Here is a tiny trained network, its code and every weight. The questions are about switching its units off for an input and a class, where a switched-off unit gives its printed mean instead of its output.

import numpy as np


def w(rows, s, z=0):
    codes = np.array(rows[::2]) - 128.0
    scale = np.full(codes.shape[1], s)
    scale[-1] = z or s
    return codes * scale


def f(y):
    return np.maximum(y, 0)


def log_softmax(a):
    a = a - a.max(-1, keepdims=True)
    return a - np.log(np.exp(a).sum(-1, keepdims=True))


def net(x, mask):
    res = np.array(x, float).reshape(1, 4) / 4 @ E
    y = f(res @ A[0][:, :-1].T + A[0][:, -1])
    res = res + np.where(mask, y, B[0][:, -1]) @ B[0][:, :-1]
    return log_softmax(res[-1] @ U[:, :-1].T + U[:, -1])


A, B = {}, {}
E = w([
[1,95,159,245,70,176,92,140,79],'x0',
[94,207,32,147,95,146,31,71,234],'x1',
[174,137,232,115,43,38,125,221,218],'x2',
[151,55,108,185,197,185,97,240,190],'x3',
],0.0086)
A[0] = w([
[38,83,166,188,108,120,79,115,98,19],'N1',
[165,134,102,125,135,107,74,90,163,162],'N2',
[129,164,113,171,132,142,108,78,189,187],'N3',
[157,113,194,141,57,51,121,182,186,104],'N4',
[108,163,85,143,101,136,117,136,172,106],'N5',
[76,143,62,97,159,184,144,133,91,30],'N6',
[254,93,44,80,179,83,124,117,180,40],'N7',
[149,70,124,114,130,188,193,141,89,115],'N8',
[179,107,131,140,137,123,145,180,53,73],'N9',
[108,117,101,148,232,166,160,66,69,119],'N10',
[156,85,130,194,189,137,126,171,183,123],'N11',
[128,213,138,119,55,103,158,64,77,57],'N12',
[87,218,144,120,64,56,169,100,93,18],'N13',
[117,164,127,139,95,117,55,134,198,52],'N14',
[99,76,198,115,214,131,221,132,87,83],'N15',
[102,137,66,109,139,146,95,100,195,246],'N16',
[176,84,173,117,152,125,159,156,66,98],'N17',
[84,123,72,75,149,146,112,75,69,232],'N18',
[57,108,148,184,95,140,117,156,100,63],'N19',
[138,100,98,166,189,129,145,63,104,34],'N20',
[162,121,100,170,165,161,126,183,141,115],'N21',
[136,71,106,116,167,194,129,223,174,137],'N22',
[199,144,98,61,196,120,112,161,113,153],'N23',
[61,102,179,232,56,168,93,128,84,201],'N24',
[70,59,183,154,82,185,99,121,129,125],'N25',
[114,65,126,127,154,158,76,208,152,70],'N26',
[116,199,39,146,135,135,85,130,167,2],'N27',
[103,199,120,112,106,150,69,110,136,81],'N28',
[111,135,158,132,71,72,120,215,181,101],'N29',
[186,177,124,97,206,99,239,127,157,125],'N30',
[131,72,81,132,170,130,132,74,100,154],'N31',
[163,147,143,142,57,62,108,171,132,63],'N32',
[127,41,130,137,176,165,130,160,189,63],'N33',
[164,138,239,132,145,116,139,161,95,190],'N34',
[74,157,202,89,150,80,202,87,61,133],'N35',
[105,142,98,122,200,200,133,148,112,94],'N36',
],0.0083,0.0043)
B[0] = w([
[169,157,83,76,210,158,73,124,81,190],'N1',
[80,75,158,55,111,146,147,171,140,173],'N2',
[53,90,187,101,35,181,172,203,130,185],'N3',
[159,197,85,186,188,96,178,165,170,218],'N4',
[70,97,144,128,94,202,158,163,117,164],'N5',
[124,197,156,158,186,88,188,144,124,166],'N6',
[219,129,104,77,198,164,101,132,70,201],'N7',
[74,120,155,134,84,179,151,187,165,173],'N8',
[82,94,202,117,109,220,141,184,145,167],'N9',
[115,145,91,202,154,94,205,135,172,202],'N10',
[140,72,213,175,107,91,63,71,176,181],'N11',
[116,83,223,176,153,114,5,25,176,197],'N12',
[126,95,178,143,192,113,81,37,179,193],'N13',
[113,149,143,137,96,223,188,183,141,175],'N14',
[39,117,219,109,68,208,164,182,112,195],'N15',
[95,79,132,100,80,161,160,187,161,204],'N16',
[73,126,160,109,89,192,176,158,140,184],'N17',
[94,146,116,152,149,31,142,155,209,207],'N18',
[188,142,53,66,192,160,106,127,36,186],'N19',
[145,215,99,187,210,98,185,145,134,160],'N20',
[141,75,201,165,133,69,43,60,185,167],'N21',
[100,78,170,116,88,100,89,5,184,193],'N22',
[194,119,52,67,188,97,58,141,81,189],'N23',
[150,124,56,37,159,80,113,137,55,246],'N24',
[195,120,62,37,184,112,86,150,36,193],'N25',
[111,104,178,145,160,108,61,43,138,173],'N26',
[73,155,219,132,144,217,155,166,111,173],'N27',
[107,117,171,81,65,218,144,134,147,171],'N28',
[150,214,100,234,202,64,219,159,95,199],'N29',
[171,114,68,62,174,135,80,152,82,195],'N30',
[130,192,85,194,132,48,189,163,168,176],'N31',
[108,183,128,198,231,68,178,142,124,178],'N32',
[103,91,194,135,131,140,77,26,155,171],'N33',
[63,119,121,146,84,157,190,171,124,203],'N34',
[81,99,254,126,29,141,44,94,164,202],'N35',
[122,156,129,235,155,73,187,134,147,170],'N36',
],0.0057,0.013)
U = w([
[114,221,98,215,157,73,195,151,159,96],'0',
[81,138,150,102,80,240,163,175,145,93],'1',
[110,122,164,147,124,110,54,10,172,99],'2',
[157,151,54,39,170,144,90,138,65,102],'3',
[102,105,72,118,58,65,133,161,155,248],'4',
],0.013)

Each question gives the input, the list of numbers given to net, and the class t.
The units are the neurons (one row each of A and B). Each row of codes is followed by its name. A weight is (code - 128) times the scale printed after its matrix; where a second scale follows, it is the last column's (A, B and U).
mask holds one flag per neuron, in row order. A switched-off neuron (its flag False) gives its mean, the last column of its row in B, instead of its output. The means were averaged over made-up inputs and are rounded, as every weight is.
A unit's drop is (log p(t) with every unit on - log p(t) with that unit switched off) / (log p(t) with every unit on - log p(t) with every unit switched off).
The circuit of an input: a set's keep is (log p(t) with only the set's units on - log p(t) with every unit switched off) / (log p(t) with every unit on - log p(t) with every unit switched off). Starting from the 12 units with the biggest drops (on a tie, the unit counted first), units are removed one at a time, each time the one whose removal leaves the highest keep (on an exact tie, the one counted first), for as long as the keep stays at least 0.8.
units of the circuit, in order: the units of the circuit, biggest drop first
top k neurons: the k neurons with the biggest drops, biggest first
drop of u: that unit's drop, to one decimal
input [-6,2,6,7], class 2: top 3 neurons -> [N22 N11 N33]
input [7,7,-1,-3], class 1: units of the circuit, in order -> [N3]
input [-6,-4,8,8], class 0: top 4 neurons -> [N29 N4 N32 N12]
input [-5,5,6,5], class 0: top 3 neurons -> [N29 N4 N32]
input [8,-2,-7,-3], class 3: top 3 neurons -> [N24 N25 N1]
input [-6,-4,4,-2], class 3: top 3 neurons -> [N30 N23 N7]
input [8,4,-5,-7], class 3: top 4 neurons -> [N24 N1 N19 N25]
input [-7,3,-7,-5], class 0: top 2 neurons -> [N18 N10]
input [3,8,7,-1], class 1: top 3 neurons -> [N14 N3 N28]
input [8,8,4,2], class 1: top 2 neurons -> [N14 N3]
input [8,-7,-3,1], class 3: top 2 neurons -> [N24 N25]
input [-4,0,-4,1], class 0: top 2 neurons -> [N24 N25]
input [-6,-2,2,7], class 2: top 2 neurons -> [N22 N11]
input [-7,-3,8,-5], class 0: units of the circuit, in order -> [N4]
input [8,-4,2,-7], class 3: drop of N11 -> 0.1
input [0,6,3,-1], class 1: drop of N30 -> 0.0
input [0,7,8,-5], class 0: drop of N32 -> 0.2
